Here is a tiny trained network, its code and every weight. The questions are about switching its units off for an input and a class, where a switched-off unit gives its printed mean instead of its output.

import numpy as np


def w(rows, s, z=0):
    codes = np.array(rows[::2]) - 128.0
    scale = np.full(codes.shape[1], s)
    scale[-1] = z or s
    return codes * scale


def norm(h):
    return h / np.sqrt((h * h).mean(-1, keepdims=True) + 1e-5)


def f(y):
    return np.maximum(y, 0)


def log_softmax(a):
    a = a - a.max(-1, keepdims=True)
    return a - np.log(np.exp(a).sum(-1, keepdims=True))


def net(x, mask):
    res = np.array(x, float).reshape(1, 7) / 4 @ E
    u = 0
    for l in range(3):
        y = f(norm(res) @ A[l][:, :-1].T + A[l][:, -1])
        res = res + np.where(mask[u : u + 12], y, B[l][:, -1]) @ B[l][:, :-1]
        u += 12
    return log_softmax(norm(res)[-1] @ U[:, :-1].T + U[:, -1])


A, B = {}, {}
E = w([
[168,185,67,215,80],'x0',
[195,136,146,26,36],'x1',
[136,146,254,173,93],'x2',
[130,126,130,130,127],'x3',
[130,123,128,132,125],'x4',
[238,130,145,144,178],'x5',
[129,117,127,132,126],'x6',
],0.0074)
A[0] = w([
[158,63,166,27,76,103],'0.n1',
[135,83,121,59,52,78],'0.n2',
[202,140,103,142,12,85],'0.n3',
[93,57,174,42,176,2],'0.n4',
[150,232,166,69,211,106],'0.n5',
[176,138,89,137,26,155],'0.n6',
[126,212,240,145,138,125],'0.n7',
[192,52,95,138,177,140],'0.n8',
[146,70,87,85,69,105],'0.n9',
[2,59,121,86,84,124],'0.n10',
[128,130,105,174,159,121],'0.n11',
[111,137,70,114,114,139],'0.n12',
],0.0087,0.0067)
B[0] = w([
[158,177,189,133,192,240],'0.n1',
[121,239,185,105,82,199],'0.n2',
[92,152,142,173,214,221],'0.n3',
[114,46,195,89,183,167],'0.n4',
[141,100,146,164,75,163],'0.n5',
[222,253,141,194,99,253],'0.n6',
[173,50,72,149,80,224],'0.n7',
[88,76,73,59,97,209],'0.n8',
[119,167,148,94,86,194],'0.n9',
[135,99,128,216,33,244],'0.n10',
[138,202,105,109,137,183],'0.n11',
[81,143,116,64,33,200],'0.n12',
],0.0067,0.0048)
A[1] = w([
[201,135,108,123,194,63],'1.n1',
[83,189,145,178,126,4],'1.n2',
[140,168,112,102,88,105],'1.n3',
[75,168,175,105,108,84],'1.n4',
[133,120,86,73,118,86],'1.n5',
[163,154,117,189,112,63],'1.n6',
[142,164,136,129,105,150],'1.n7',
[48,98,110,201,219,84],'1.n8',
[106,120,121,145,165,58],'1.n9',
[112,205,74,93,121,109],'1.n10',
[246,104,113,93,221,113],'1.n11',
[125,229,72,147,131,142],'1.n12',
],0.012,0.0031)
B[1] = w([
[47,181,185,152,54,171],'1.n1',
[153,121,128,162,127,174],'1.n2',
[166,159,172,186,164,193],'1.n3',
[127,125,62,129,99,170],'1.n4',
[218,90,73,99,103,159],'1.n5',
[83,98,103,104,174,199],'1.n6',
[99,106,138,167,161,193],'1.n7',
[180,255,140,47,132,211],'1.n8',
[147,155,142,97,109,144],'1.n9',
[130,74,131,155,148,211],'1.n10',
[15,144,104,159,25,205],'1.n11',
[108,75,160,168,208,255],'1.n12',
],0.0085,0.0072)
A[2] = w([
[115,73,89,151,61,5],'2.n1',
[95,204,133,126,160,70],'2.n2',
[144,207,166,121,199,118],'2.n3',
[63,98,131,177,192,141],'2.n4',
[237,98,206,104,100,120],'2.n5',
[116,56,147,68,170,88],'2.n6',
[223,64,210,178,199,82],'2.n7',
[148,150,23,106,130,189],'2.n8',
[149,198,190,180,84,116],'2.n9',
[74,71,175,29,139,224],'2.n10',
[10,156,109,137,174,126],'2.n11',
[131,122,188,218,101,19],'2.n12',
],0.011,0.0027)
B[2] = w([
[156,120,160,65,62,155],'2.n1',
[135,129,173,111,101,180],'2.n2',
[143,107,176,111,145,197],'2.n3',
[148,119,155,75,115,191],'2.n4',
[112,155,60,122,169,183],'2.n5',
[133,113,88,153,143,145],'2.n6',
[120,102,85,86,100,192],'2.n7',
[155,86,114,84,115,177],'2.n8',
[125,136,93,88,148,254],'2.n9',
[136,122,114,246,207,185],'2.n10',
[149,149,178,137,108,197],'2.n11',
[94,62,125,86,124,222],'2.n12',
],0.011,0.0085)
U = w([
[160,240,155,58,166,100],'0',
[127,77,73,84,124,211],'1',
[119,114,139,245,208,83],'2',
[118,107,142,95,129,225],'3',
[57,157,128,155,35,3],'4',
],0.013,0.0045)

Each question gives the input, the list of numbers given to net, and the class t.
The units are the neurons (one row each of A and B). Each row of codes is followed by its name. A weight is (code - 128) times the scale printed after its matrix; where a second scale follows, it is the last column's (A, B and U).
mask holds one flag per neuron, layer by layer. A switched-off neuron (its flag False) gives its mean, the last column of its row in B, instead of its output. The means were averaged over made-up inputs and are rounded, as every weight is.
A unit's drop is (log p(t) with every unit on - log p(t) with that unit switched off) / (log p(t) with every unit on - log p(t) with every unit switched off).
The circuit of an input: a set's keep is (log p(t) with only the set's units on - log p(t) with every unit switched off) / (log p(t) with every unit on - log p(t) with every unit switched off). Starting from the 12 units with the biggest drops (on a tie, the unit counted first), units are removed one at a time, each time the one whose removal leaves the highest keep (on an exact tie, the one counted first), for as long as the keep stays at least 0.8.
circuit, biggest first: the units of the circuit, biggest drop first
unit that matters most: the unit with the biggest drop
k most important neurons: the k neurons with the biggest drops, biggest first
top k neurons in layer l: the k neurons of layer l with the biggest drops, biggest first
input [8,0,8,0,8,1,3], class 1: unit that matters most	2.n7
input [7,6,5,-2,-7,-2,2], class 2: circuit, biggest first	0.n3; 1.n8; 1.n12
input [-2,7,5,-6,0,-6,5], class 0: top 2 neurons in layer 1	1.n11; 1.n12
input [-1,-3,8,-6,-3,-6,-3], class 1: top 2 neurons in layer 1	1.n11; 1.n1
input [4,0,-7,-8,7,8,-4], class 4: 2 most important neurons	1.n11; 1.n1
input [8,6,-3,8,-6,0,0], class 2: circuit, biggest first	1.n12; 0.n3
input [4,-3,-4,2,4,5,-4], class 4: top 2 neurons in layer 0	0.n10; 0.n2
input [6,5,-2,-2,5,4,6], class 2: circuit, biggest first	0.n3; 1.n12
input [6,-5,7,1,4,0,-1], class 1: 2 most important neurons	2.n7; 0.n7
input [1,3,1,4,6,5,1], class 4: 2 most important neurons	1.n11; 1.n1
input [-7,4,-5,-3,-3,7,2], class 2: 4 most important neurons	2.n10; 0.n4; 0.n6; 0.n1
input [0,8,-7,-7,4,-6,6], class 0: top 2 neurons in layer 0	0.n2; 0.n9
input [-5,-1,1,-8,8,-3,4], class 2: top 2 neurons in layer 0	0.n4; 0.n6
input [-3,4,7,-7,1,2,4], class 1: 2 most important neurons	1.n8; 0.n7
input [-2,-3,8,5,3,-3,6], class 1: unit that matters most	1.n11
input [-8,7,7,5,6,-3,4], class 2: 2 most important neurons	2.n10; 0.n6
input [-1,3,5,3,-5,8,-4], class 4: 3 most important neurons	1.n11; 1.n1; 0.n10
input [5,-5,-5,3,-1,-3,3], class 0: top 3 neurons in layer 0	0.n7; 0.n6; 0.n2
input [-1,8,-8,-3,5,0,-7], class 0: top 2 neurons in layer 0	0.n2; 0.n1
input [-2,2,-7,0,-7,-8,6], class 4: most important neuron	0.n10
input [6,3,-4,4,1,8,7], class 4: circuit, biggest first	1.n11; 1.n1
input [0,0,-2,-6,0,5,-3], class 4: 2 most important neurons	1.n11; 0.n12
input [-6,-1,7,-4,8,-5,2], class 1: 3 most important neurons	0.n10; 0.n7; 1.n11
input [1,-4,8,1,-1,-3,7], class 1: 2 most important neurons	0.n7; 1.n11
input [6,0,6,-1,4,-4,2], class 1: top 3 neurons in layer 2	2.n12; 2.n7; 2.n10
input [4,-4,3,-7,2,-3,3], class 0: 2 most important neurons	1.n8; 0.n6
input [-1,-6,7,3,3,8,1], class 4: 3 most important neurons	1.n11; 0.n10; 1.n1
input [-7,-4,-3,5,0,-6,-6], class 2: circuit, biggest first	2.n10
